Here is a tiny trained network, its code and every weight. The questions are about switching its units off for an input and a target symbol, where a switched-off unit gives its printed mean instead of its output.

import numpy as np


def w(rows, s, z=0):
    codes = np.array(rows[::2]) - 128.0
    scale = np.full(codes.shape[1], s)
    scale[-1] = z or s
    return codes * scale


def f(y):
    return y / 2 * (1 + np.tanh(0.7978845608 * (y + 0.044715 * y**3)))


def softmax(a):
    e = np.exp(a - a.max(-1, keepdims=True))
    return e / e.sum(-1, keepdims=True)


def log_softmax(a):
    a = a - a.max(-1, keepdims=True)
    return a - np.log(np.exp(a).sum(-1, keepdims=True))


def net(x, mask):
    ids = ['αβγδεηθλξπτφψω'.index(c) for c in x.split()]
    T = len(ids)
    res = E[ids] + P[:T]
    u = 0
    for l in range(3):
        r = res
        for j in range(2):
            rows = slice(2 * j, 2 * j + 2)
            q, k, v = (r @ M[l][rows].T for M in (Q, K, V))
            z = softmax(np.where(np.tri(T) > 0, q @ k.T / 2**0.5, -1e9)) @ v
            o = O[l][rows]
            res = res + np.where(mask[u + j], z, o[:, -1]) @ o[:, :-1]
        u += 2
        y = f(res @ A[l][:, :-1].T + A[l][:, -1])
        res = res + np.where(mask[u : u + 4], y, B[l][:, -1]) @ B[l][:, :-1]
        u += 4
    return log_softmax(res[-1] @ U[:, :-1].T + U[:, -1])


Q, K, V, O, A, B = {}, {}, {}, {}, {}, {}
E = w([
[213,127,149],'α',
[132,23,175],'β',
[104,152,169],'γ',
[106,197,111],'δ',
[114,142,95],'ε',
[181,189,193],'η',
[190,157,183],'θ',
[103,194,116],'λ',
[130,155,126],'ξ',
[88,117,61],'π',
[101,178,108],'τ',
[128,8,11],'φ',
[72,83,118],'ψ',
[102,141,80],'ω',
],0.017)
P = w([
[124,3,129],'0',
[135,107,134],'1',
[123,118,121],'2',
[93,235,164],'3',
[120,86,80],'4',
[111,132,92],'5',
[96,145,94],'6',
[95,133,84],'7',
[77,157,96],'8',
[86,132,72],'9',
[59,192,98],'10',
[58,164,83],'11',
[44,209,97],'12',
],0.0068)
Q[0] = w([
[213,129,126],'L0H0',
[165,94,181],'L0H0',
[68,161,242],'L0H1',
[4,122,111],'L0H1',
],0.013)
K[0] = w([
[236,129,74],'L0H0',
[141,94,201],'L0H0',
[30,154,197],'L0H1',
[1,180,36],'L0H1',
],0.01)
V[0] = w([
[74,39,234],'L0H0',
[113,197,72],'L0H0',
[148,57,3],'L0H1',
[210,198,37],'L0H1',
],0.005)
O[0] = w([
[153,158,81,148],'L0H0',
[119,162,177,119],'L0H0',
[90,255,199,252],'L0H1',
[86,80,107,127],'L0H1',
],0.0079,0.0039)
A[0] = w([
[62,104,212,114],'L0N0',
[142,202,2,2],'L0N1',
[234,82,29,32],'L0N2',
[80,188,222,162],'L0N3',
],0.0066,0.0025)
B[0] = w([
[142,80,125,158],'L0N0',
[91,119,198,180],'L0N1',
[107,252,207,93],'L0N2',
[180,48,86,252],'L0N3',
],0.016,0.0017)
Q[1] = w([
[66,253,157],'L1H0',
[52,164,69],'L1H0',
[115,192,129],'L1H1',
[166,153,196],'L1H1',
],0.011)
K[1] = w([
[109,249,124],'L1H0',
[109,159,23],'L1H0',
[173,146,197],'L1H1',
[204,184,70],'L1H1',
],0.011)
V[1] = w([
[196,162,148],'L1H0',
[254,63,65],'L1H0',
[194,193,25],'L1H1',
[97,75,186],'L1H1',
],0.0074)
O[1] = w([
[67,84,112,5],'L1H0',
[42,234,215,146],'L1H0',
[3,100,244,110],'L1H1',
[158,146,111,149],'L1H1',
],0.007,0.0015)
A[1] = w([
[137,134,93,243],'L1N0',
[255,34,187,57],'L1N1',
[149,251,30,122],'L1N2',
[99,217,3,5],'L1N3',
],0.0092,0.0028)
B[1] = w([
[150,67,72,252],'L1N0',
[108,180,252,158],'L1N1',
[213,154,209,233],'L1N2',
[170,208,196,229],'L1N3',
],0.013,0.0021)
Q[2] = w([
[90,108,77],'L2H0',
[171,252,89],'L2H0',
[143,146,136],'L2H1',
[95,200,114],'L2H1',
],0.023)
K[2] = w([
[94,161,161],'L2H0',
[95,4,90],'L2H0',
[169,143,156],'L2H1',
[105,161,114],'L2H1',
],0.026)
V[2] = w([
[125,127,114],'L2H0',
[127,139,107],'L2H0',
[177,115,146],'L2H1',
[154,1,187],'L2H1',
],0.019)
O[2] = w([
[127,65,150,142],'L2H0',
[130,136,113,130],'L2H0',
[67,111,113,254],'L2H1',
[50,254,64,255],'L2H1',
],0.011,0.0019)
A[2] = w([
[180,233,182,217],'L2N0',
[129,180,187,5],'L2N1',
[204,185,11,60],'L2N2',
[195,77,63,99],'L2N3',
],0.012,0.0034)
B[2] = w([
[96,116,156,253],'L2N0',
[229,15,127,141],'L2N1',
[135,75,167,194],'L2N2',
[253,120,98,164],'L2N3',
],0.021,0.0049)
U = w([
[97,33,211,127],'α',
[64,121,139,238],'β',
[28,128,68,231],'γ',
[131,99,121,93],'δ',
[175,62,131,3],'ε',
[122,131,112,164],'η',
[176,82,125,89],'θ',
[106,105,117,96],'λ',
[148,140,125,126],'ξ',
[130,114,119,104],'π',
[127,134,149,119],'τ',
[144,60,107,111],'φ',
[86,5,55,131],'ψ',
[147,136,156,82],'ω',
],0.012,0.0045)

Each question gives the input, a string of symbols that net reads in full, and the target symbol t.
The units are the heads (2 rows each of Q, K, V and O) and the neurons (one row each of A and B). Each row of codes is followed by its name. A weight is (code - 128) times the scale printed after its matrix; where a second scale follows, it is the last column's (O, A, B and U).
mask holds one flag per unit, layer by layer, with each layer's heads first. A switched-off unit (its flag False) gives its mean, the last column of its rows in O or B, instead of its output. The means were averaged over made-up inputs and are rounded, as every weight is.
A unit's drop is (log p(t) with every unit on - log p(t) with that unit switched off) / (log p(t) with every unit on - log p(t) with every unit switched off).
The circuit of an input: a set's keep is (log p(t) with only the set's units on - log p(t) with every unit switched off) / (log p(t) with every unit on - log p(t) with every unit switched off). Starting from the 12 units with the biggest drops (on a tie, the unit counted first), units are removed one at a time, each time the one whose removal leaves the highest keep (on an exact tie, the one counted first), for as long as the keep stays at least 0.8.
circuit, biggest first: the units of the circuit, biggest drop first
most important unit: the unit with the biggest drop
top k neurons: the k neurons with the biggest drops, biggest first
top k neurons in layer l: the k neurons of layer l with the biggest drops, biggest first
heads that matter: for each layer, one digit per head in row order, 1 if its drop is at least 0.15 and else 0, layers parted by /
drop when u is switched off: that unit's drop, to one decimal
input γ φ β ξ, target α: circuit, biggest first => [L2N0]
input ω π β ε θ β β γ β ε, target α: top 2 neurons => [L0N1, L2N0]
input α ψ π α α, target α: circuit, biggest first => [L0N2, L2N0]
input ω τ π ω ξ γ β π λ θ β π, target α: circuit, biggest first => [L1N3, L2N0, L2N2]
input γ β β τ, target α: top 3 neurons => [L0N1, L2N0, L1N2]
input β η γ ω δ α α, target α: heads that matter => 11 / 00 / 01
input α η ε, target γ: heads that matter => 01 / 01 / 00
input φ φ β θ β δ, target α: top 3 neurons => [L0N1, L1N2, L2N0]
input α λ β β ε, target α: heads that matter => 00 / 01 / 00
input γ β ω, target α: circuit, biggest first => [L2N0, L1N2, L1H1]
input δ θ β α ω β π, target α: heads that matter => 10 / 01 / 00
input ψ λ γ δ π π φ ε β φ γ ξ η, target α: top 4 neurons => [L1N1, L2N0, L2N1, L0N3]
input θ ξ δ γ β ω, target α: circuit, biggest first => [L1H1, L1N2, L2N0]
input α ξ η, target α: top 2 neurons => [L1N1, L1N0]
input δ α β δ, target α: circuit, biggest first => [L2N0]
input ω τ π ε δ β λ, target α: circuit, biggest first => [L1N2, L2N0]
input ω π ξ φ τ ε β β ξ, target α: heads that matter => 00 / 01 / 01
input η ξ λ ω φ ξ ψ, target ψ: heads that matter => 01 / 00 / 00
input ω τ β λ, target α: top 3 neurons => [L2N2, L1N2, L2N0]
input β φ φ ε τ β β, target γ: most important unit => L0H0
input α β η ξ α δ θ π β β φ, target α: top 2 neurons in layer 2 => [L2N2, L2N0]
input α η λ, target γ: top 2 neurons => [L0N2, L2N1]
input φ π ω φ τ ω θ β ε β η τ, target α: top 3 neurons in layer 2 => [L2N2, L2N0, L2N3]
input γ α θ, target α: top 3 neurons in layer 2 => [L2N1, L2N0, L2N3]
input β φ φ ψ γ λ ψ, target ψ: top 3 neurons in layer 1 => [L1N1, L1N2, L1N3]
input ε π γ, target γ: drop when L2N0 is switched off => 0.0
input α γ ψ τ β β φ, target α: most important unit => L0N1
input α η ξ, target γ: drop when L1N3 is switched off => 0.2
input ψ λ ε β γ φ α ω θ, target α: drop when L2N3 is switched off => 0.2
input δ β φ α ξ δ β ε ω ξ ξ θ β, target γ: drop when L1N3 is switched off => 0.3
